Below is a small trained network, with its code and all its weights. Each question gives an input and a class and asks what happens when units are switched off, that is, made to give their printed mean instead of their output.

import numpy as np


def w(rows, s, z=0):
    codes = np.array(rows[::2]) - 128.0
    scale = np.full(codes.shape[1], s)
    scale[-1] = z or s
    return codes * scale


def f(y):
    return np.maximum(y, 0)


def log_softmax(a):
    a = a - a.max(-1, keepdims=True)
    return a - np.log(np.exp(a).sum(-1, keepdims=True))


def net(x, mask):
    res = np.array(x, float).reshape(1, 6) / 4 @ E
    y = f(res @ A[0][:, :-1].T + A[0][:, -1])
    res = res + np.where(mask, y, B[0][:, -1]) @ B[0][:, :-1]
    return log_softmax(res[-1] @ U[:, :-1].T + U[:, -1])


A, B = {}, {}
E = w([
[197,111,215],'x0',
[166,231,95],'x1',
[249,47,121],'x2',
[99,210,177],'x3',
[155,2,126],'x4',
[105,144,59],'x5',
],0.0086)
A[0] = w([
[130,153,194,113],'N1',
[113,112,167,2],'N2',
[48,129,140,70],'N3',
[239,124,171,222],'N4',
[207,148,149,137],'N5',
[127,149,37,98],'N6',
[38,111,147,12],'N7',
[86,118,44,139],'N8',
[92,161,49,185],'N9',
[249,75,159,169],'N10',
[70,32,122,173],'N11',
[42,113,123,151],'N12',
[79,182,218,193],'N13',
],0.011,0.009)
B[0] = w([
[1,184,157,161],'N1',
[181,195,99,129],'N2',
[72,233,79,166],'N3',
[43,39,49,243],'N4',
[61,135,56,177],'N5',
[37,214,88,178],'N6',
[38,49,125,150],'N7',
[71,210,98,201],'N8',
[63,110,77,232],'N9',
[114,41,59,249],'N10',
[52,126,252,228],'N11',
[135,209,132,200],'N12',
[18,140,111,234],'N13',
],0.0077,0.011)
U = w([
[152,58,89,231],'0',
[56,157,157,208],'1',
[157,86,175,2],'2',
[119,157,4,107],'3',
],0.012,0.0087)

Each question gives the input, the list of numbers given to net, and the class t.
The units are the neurons (one row each of A and B). Each row of codes is followed by its name. A weight is (code - 128) times the scale printed after its matrix; where a second scale follows, it is the last column's (A, B and U).
mask holds one flag per neuron, in row order. A switched-off neuron (its flag False) gives its mean, the last column of its row in B, instead of its output. The means were averaged over made-up inputs and are rounded, as every weight is.
A unit's drop is (log p(t) with every unit on - log p(t) with that unit switched off) / (log p(t) with every unit on - log p(t) with every unit switched off).
The circuit of an input: a set's keep is (log p(t) with only the set's units on - log p(t) with every unit switched off) / (log p(t) with every unit on - log p(t) with every unit switched off). Starting from the 12 units with the biggest drops (on a tie, the unit counted first), units are removed one at a time, each time the one whose removal leaves the highest keep (on an exact tie, the one counted first), for as long as the keep stays at least 0.8.
circuit, biggest first: the units of the circuit, biggest drop first
top k neurons: the k neurons with the biggest drops, biggest first
drop when u is switched off: that unit's drop, to one decimal
input [8,7,7,-5,-7,-7], class 3: top 4 neurons : [N5 N11 N1 N4]
input [8,3,6,8,4,7], class 0: circuit, biggest first : [N8 N10]
input [5,4,5,5,-6,-6], class 3: circuit, biggest first : [N11 N4]
input [7,1,1,1,0,3], class 3: circuit, biggest first : [N11]
input [-6,0,-1,-1,5,3], class 1: top 2 neurons : [N11 N10]
input [4,5,3,5,0,-8], class 3: top 4 neurons : [N11 N4 N5 N10]
input [8,-3,7,5,0,-6], class 0: drop when N10 is switched off : 0.1
input [7,0,-2,-7,0,-1], class 0: drop when N12 is switched off : 0.0
input [-5,4,-1,-1,3,-8], class 0: drop when N11 is switched off : 0.2
input [1,7,-1,-2,5,-8], class 0: drop when N8 is switched off : 0.1
